Below are the code and all the weights of a small trained network. Each question names an input and a target symbol and asks about switching units off, where a switched-off unit gives its printed mean instead of its output.

import numpy as np


def w(rows, s, z=0):
    codes = np.array(rows[::2]) - 128.0
    scale = np.full(codes.shape[1], s)
    scale[-1] = z or s
    return codes * scale


def norm(h):
    return h / np.sqrt((h * h).mean(-1, keepdims=True) + 1e-5)


def f(y):
    return np.maximum(y, 0)


def softmax(a):
    e = np.exp(a - a.max(-1, keepdims=True))
    return e / e.sum(-1, keepdims=True)


def log_softmax(a):
    a = a - a.max(-1, keepdims=True)
    return a - np.log(np.exp(a).sum(-1, keepdims=True))


def net(x, mask):
    ids = ['βδμπσφω'.index(c) for c in x.split()]
    T = len(ids)
    res = E[ids] + P[:T]
    u = 0
    for l in range(2):
        q, k, v = (norm(res) @ M[l].T for M in (Q, K, V))
        z = softmax(np.where(np.tri(T) > 0, q @ k.T / 4**0.5, -1e9)) @ v
        res = res + np.where(mask[u], z, O[l][:, -1]) @ O[l][:, :-1]
        u += 1
        y = f(norm(res) @ A[l][:, :-1].T + A[l][:, -1])
        res = res + np.where(mask[u : u + 8], y, B[l][:, -1]) @ B[l][:, :-1]
        u += 8
    return log_softmax(norm(res)[-1] @ U[:, :-1].T + U[:, -1])


Q, K, V, O, A, B = {}, {}, {}, {}, {}, {}
E = w([
[161,115,96],'β',
[230,213,16],'δ',
[20,203,150],'μ',
[65,89,66],'π',
[155,251,102],'σ',
[21,66,26],'φ',
[205,181,157],'ω',
],0.0012)
P = w([
[122,106,170],'0',
[130,147,63],'1',
[137,178,81],'2',
[151,166,78],'3',
[4,194,181],'4',
[122,150,98],'5',
[66,160,97],'6',
[139,155,72],'7',
[126,184,111],'8',
[101,207,97],'9',
[126,185,110],'10',
[127,224,83],'11',
[88,244,86],'12',
[68,230,103],'13',
],0.0022)
Q[0] = w([
[167,178,46],'0.h1',
[109,103,193],'0.h1',
[164,214,3],'0.h1',
[129,176,39],'0.h1',
],0.0068)
K[0] = w([
[119,68,243],'0.h1',
[142,160,27],'0.h1',
[133,78,245],'0.h1',
[143,95,253],'0.h1',
],0.0056)
V[0] = w([
[39,215,139],'0.h1',
[183,198,88],'0.h1',
[253,208,154],'0.h1',
[182,35,93],'0.h1',
],0.0036)
O[0] = w([
[152,37,231,253],'0.h1',
[161,51,77,143],'0.h1',
[253,104,48,116],'0.h1',
[65,204,35,17],'0.h1',
],0.0036,0.0025)
A[0] = w([
[150,48,144,13],'0.n1',
[25,224,4,61],'0.n2',
[116,67,144,83],'0.n3',
[149,77,130,46],'0.n4',
[44,146,169,159],'0.n5',
[209,167,152,246],'0.n6',
[126,128,127,117],'0.n7',
[91,118,156,39],'0.n8',
],0.0026,0.0011)
B[0] = w([
[99,168,140,162],'0.n1',
[221,104,253,187],'0.n2',
[157,181,166,163],'0.n3',
[110,171,156,147],'0.n4',
[194,88,110,233],'0.n5',
[61,112,183,249],'0.n6',
[126,129,132,128],'0.n7',
[148,143,98,145],'0.n8',
],0.0023,0.0016)
Q[1] = w([
[153,103,192],'1.h1',
[76,161,73],'1.h1',
[78,129,255],'1.h1',
[163,99,219],'1.h1',
],0.0043)
K[1] = w([
[108,137,83],'1.h1',
[175,122,182],'1.h1',
[169,127,3],'1.h1',
[99,130,54],'1.h1',
],0.0056)
V[1] = w([
[179,229,232],'1.h1',
[3,130,133],'1.h1',
[194,55,171],'1.h1',
[58,41,182],'1.h1',
],0.0044)
O[1] = w([
[48,48,87,252],'1.h1',
[54,213,180,88],'1.h1',
[190,3,169,229],'1.h1',
[102,135,235,198],'1.h1',
],0.0042,0.002)
A[1] = w([
[157,86,110,165],'1.n1',
[123,124,190,30],'1.n2',
[142,137,48,187],'1.n3',
[181,78,106,181],'1.n4',
[91,220,31,2],'1.n5',
[2,186,161,76],'1.n6',
[129,136,155,78],'1.n7',
[127,128,127,116],'1.n8',
],0.0069,0.0027)
B[1] = w([
[155,177,117,212],'1.n1',
[92,91,78,159],'1.n2',
[38,129,89,174],'1.n3',
[154,188,123,245],'1.n4',
[34,3,156,158],'1.n5',
[241,177,129,252],'1.n6',
[112,100,118,135],'1.n7',
[127,128,128,128],'1.n8',
],0.0057,0.0037)
U = w([
[30,87,70,142],'β',
[78,55,217,155],'δ',
[226,27,100,63],'μ',
[171,101,81,254],'π',
[106,186,177,141],'σ',
[96,224,168,97],'φ',
[123,140,2,40],'ω',
],0.0075,0.0029)

Each question gives the input, a string of symbols that net reads in full, and the target symbol t.
The units are the heads (4 rows each of Q, K, V and O) and the neurons (one row each of A and B). Each row of codes is followed by its name. A weight is (code - 128) times the scale printed after its matrix; where a second scale follows, it is the last column's (O, A, B and U).
mask holds one flag per unit, layer by layer, with each layer's heads first. A switched-off unit (its flag False) gives its mean, the last column of its rows in O or B, instead of its output. The means were averaged over made-up inputs and are rounded, as every weight is.
A unit's drop is (log p(t) with every unit on - log p(t) with that unit switched off) / (log p(t) with every unit on - log p(t) with every unit switched off).
The circuit of an input: a set's keep is (log p(t) with only the set's units on - log p(t) with every unit switched off) / (log p(t) with every unit on - log p(t) with every unit switched off). Starting from the 12 units with the biggest drops (on a tie, the unit counted first), units are removed one at a time, each time the one whose removal leaves the highest keep (on an exact tie, the one counted first), for as long as the keep stays at least 0.8.
units of the circuit, in order: the units of the circuit, biggest drop first
k most important neurons: the k neurons with the biggest drops, biggest first
drop of u: that unit's drop, to one decimal
input φ σ φ, target σ: units of the circuit, in order	[0.h1]
input ω σ σ φ π ω π σ π σ π σ ω, target ω: units of the circuit, in order	[0.h1 1.h1 1.n3]
input β σ σ σ π σ σ φ φ φ, target β: units of the circuit, in order	[0.h1 1.n5]
input β π π π π μ π β, target β: 2 most important neurons	[1.n5 0.n2]
input σ σ σ π ω, target μ: units of the circuit, in order	[0.h1 1.h1]
input π β φ σ σ μ, target φ: units of the circuit, in order	[1.h1 0.h1]
input δ μ π, target ω: units of the circuit, in order	[0.h1 1.n3]
input π π σ β σ π μ φ φ σ σ φ π φ, target φ: units of the circuit, in order	[1.h1 0.h1]
input β π σ φ ω σ μ φ μ σ σ φ φ σ, target β: units of the circuit, in order	[1.h1 0.h1 1.n5]
input μ φ δ, target δ: units of the circuit, in order	[0.h1 1.n6]
input ω π δ σ φ φ μ σ π ω σ σ δ, target ω: 2 most important neurons	[1.n3 0.n2]
input ω σ φ β φ ω σ σ σ, target ω: units of the circuit, in order	[0.h1 1.n3 1.n6]
input δ π σ β, target ω: 2 most important neurons	[1.n3 1.n6]
input π μ ω μ π ω, target φ: units of the circuit, in order	[0.h1]
input ω π μ π σ δ π δ μ φ β σ φ, target ω: drop of 1.n3	0.3
input π β φ σ π φ μ δ δ, target φ: drop of 0.h1	1.0
input σ δ β π β, target μ: drop of 1.h1	0.3
